Below are the code and all the weights of a small trained network. Each question names an input and a class and asks about switching units off, where a switched-off unit gives its printed mean instead of its output.

import numpy as np


def w(rows, s, z=0):
    codes = np.array(rows[::2]) - 128.0
    scale = np.full(codes.shape[1], s)
    scale[-1] = z or s
    return codes * scale


def norm(h):
    return h / np.sqrt((h * h).mean(-1, keepdims=True) + 1e-5)


def f(y):
    return y / 2 * (1 + np.tanh(0.7978845608 * (y + 0.044715 * y**3)))


def log_softmax(a):
    a = a - a.max(-1, keepdims=True)
    return a - np.log(np.exp(a).sum(-1, keepdims=True))


def net(x, mask):
    res = np.array(x, float).reshape(1, 4) / 4 @ E
    u = 0
    for l in range(2):
        y = f(norm(res) @ A[l][:, :-1].T + A[l][:, -1])
        res = res + np.where(mask[u : u + 7], y, B[l][:, -1]) @ B[l][:, :-1]
        u += 7
    return log_softmax(norm(res)[-1] @ U[:, :-1].T + U[:, -1])


A, B = {}, {}
E = w([
[201,177,53,82,118,106,160,162,143,154,128],'x0',
[174,159,141,137,56,104,148,129,140,114,2],'x1',
[107,114,118,94,126,239,162,6,85,44,146],'x2',
[173,174,20,192,54,86,200,160,192,154,108],'x3',
],0.0076)
A[0] = w([
[77,148,190,147,150,153,174,39,191,23,110,209],'0.n0',
[52,34,181,228,83,155,156,174,193,184,122,45],'0.n1',
[117,123,87,194,119,169,121,71,170,99,106,70],'0.n2',
[155,122,84,2,184,166,102,82,144,96,140,12],'0.n3',
[102,95,142,130,162,121,92,95,76,50,138,85],'0.n4',
[166,160,76,116,169,74,217,221,89,57,158,2],'0.n5',
[191,115,139,93,86,147,123,178,94,150,102,121],'0.n6',
],0.0064,0.0026)
B[0] = w([
[91,146,115,116,85,111,18,111,46,160,97,253],'0.n0',
[61,162,155,179,163,163,99,142,59,205,155,174],'0.n1',
[194,130,172,99,64,157,205,130,120,60,144,158],'0.n2',
[120,94,150,78,104,152,142,2,72,178,216,212],'0.n3',
[117,186,71,166,199,176,147,190,179,164,61,206],'0.n4',
[145,176,148,110,157,123,82,87,156,57,57,175],'0.n5',
[107,143,134,38,160,41,75,131,136,104,153,155],'0.n6',
],0.0086,0.0048)
A[1] = w([
[122,109,111,70,136,96,75,64,93,68,127,20],'1.n0',
[149,149,84,100,92,179,156,104,164,100,185,251],'1.n1',
[118,72,133,185,212,86,136,193,164,161,206,50],'1.n2',
[67,94,60,61,161,217,187,102,101,147,231,57],'1.n3',
[126,189,137,133,109,41,91,138,145,154,94,93],'1.n4',
[146,200,56,163,131,114,138,116,193,182,197,47],'1.n5',
[177,112,79,79,183,198,192,129,255,81,179,130],'1.n6',
],0.0081,0.0024)
B[1] = w([
[165,135,119,99,188,98,201,207,182,116,200,180],'1.n0',
[118,7,128,253,47,106,38,120,36,44,141,198],'1.n1',
[148,39,209,160,124,104,199,154,224,64,60,194],'1.n2',
[47,166,189,117,125,193,77,128,72,226,137,254],'1.n3',
[167,206,73,52,169,123,156,21,62,243,174,196],'1.n4',
[159,222,37,58,106,216,160,153,135,121,82,178],'1.n5',
[42,146,160,124,253,159,54,218,229,56,46,171],'1.n6',
],0.008,0.0082)
U = w([
[211,210,81,78,151,45,169,131,161,183,90,159],'0',
[164,143,106,191,105,173,197,157,159,106,157,2],'1',
[98,144,97,138,167,192,66,173,175,20,71,180],'2',
[71,133,169,152,128,178,70,107,41,191,156,205],'3',
[177,73,90,178,51,104,125,91,116,9,114,53],'4',
[164,80,145,77,147,106,137,130,140,110,221,43],'5',
[103,64,215,175,208,93,139,203,212,158,94,159],'6',
],0.014,0.004)

Each question gives the input, the list of numbers given to net, and the class t.
The units are the neurons (one row each of A and B). Each row of codes is followed by its name. A weight is (code - 128) times the scale printed after its matrix; where a second scale follows, it is the last column's (A, B and U).
mask holds one flag per neuron, layer by layer. A switched-off neuron (its flag False) gives its mean, the last column of its row in B, instead of its output. The means were averaged over made-up inputs and are rounded, as every weight is.
A unit's drop is (log p(t) with every unit on - log p(t) with that unit switched off) / (log p(t) with every unit on - log p(t) with every unit switched off).
The circuit of an input: a set's keep is (log p(t) with only the set's units on - log p(t) with every unit switched off) / (log p(t) with every unit on - log p(t) with every unit switched off). Starting from the 12 units with the biggest drops (on a tie, the unit counted first), units are removed one at a time, each time the one whose removal leaves the highest keep (on an exact tie, the one counted first), for as long as the keep stays at least 0.8.
circuit, biggest first: the units of the circuit, biggest drop first
top k neurons: the k neurons with the biggest drops, biggest first
k most important neurons of layer l: the k neurons of layer l with the biggest drops, biggest first
input [-6,6,-5,3], class 0: circuit, biggest first	[1.n4]
input [1,-2,-3,-1], class 6: circuit, biggest first	[1.n2, 0.n0]
input [1,6,-6,-7], class 0: circuit, biggest first	[1.n4, 1.n3]
input [3,-6,-7,-1], class 0: circuit, biggest first	[1.n5, 1.n3]
input [1,-1,-2,-2], class 6: circuit, biggest first	[0.n0, 1.n2]
input [6,-4,6,5], class 2: top 2 neurons	[1.n6, 0.n5]
input [-5,-1,-8,5], class 0: 3 most important neurons of layer 1	[1.n4, 1.n5, 1.n1]
input [0,7,-6,-8], class 0: top 2 neurons	[1.n4, 1.n3]
input [-5,0,7,7], class 4: top 2 neurons	[0.n2, 1.n3]
input [6,-6,-6,-2], class 0: 2 most important neurons of layer 1	[1.n4, 1.n5]
input [-1,2,5,1], class 4: top 4 neurons	[0.n2, 1.n3, 0.n1, 1.n4]
input [-4,1,-1,5], class 1: circuit, biggest first	[0.n0, 0.n2]
input [-5,0,0,8], class 1: circuit, biggest first	[0.n1, 1.n3, 0.n2]
input [-3,-1,-1,7], class 1: circuit, biggest first	[0.n0]
input [6,6,4,-1], class 4: top 2 neurons	[1.n1, 1.n3]
input [-7,8,8,4], class 4: top 2 neurons	[1.n3, 0.n2]
input [-1,-8,4,6], class 2: 2 most important neurons of layer 0	[0.n1, 0.n3]
input [-6,-5,-3,-6], class 6: top 2 neurons	[1.n2, 0.n3]
input [-4,-6,-2,4], class 6: 2 most important neurons of layer 0	[0.n3, 0.n0]
input [6,1,5,5], class 2: circuit, biggest first	[1.n6]
input [-7,-5,-2,4], class 6: 2 most important neurons of layer 1	[1.n2, 1.n4]
input [-8,-1,-6,-2], class 6: 2 most important neurons of layer 1	[1.n2, 1.n3]
input [-8,-5,-4,4], class 6: 2 most important neurons of layer 0	[0.n0, 0.n3]
input [-3,0,1,6], class 4: top 2 neurons	[0.n2, 1.n3]
input [-3,5,4,1], class 4: top 3 neurons	[1.n3, 0.n2, 0.n1]
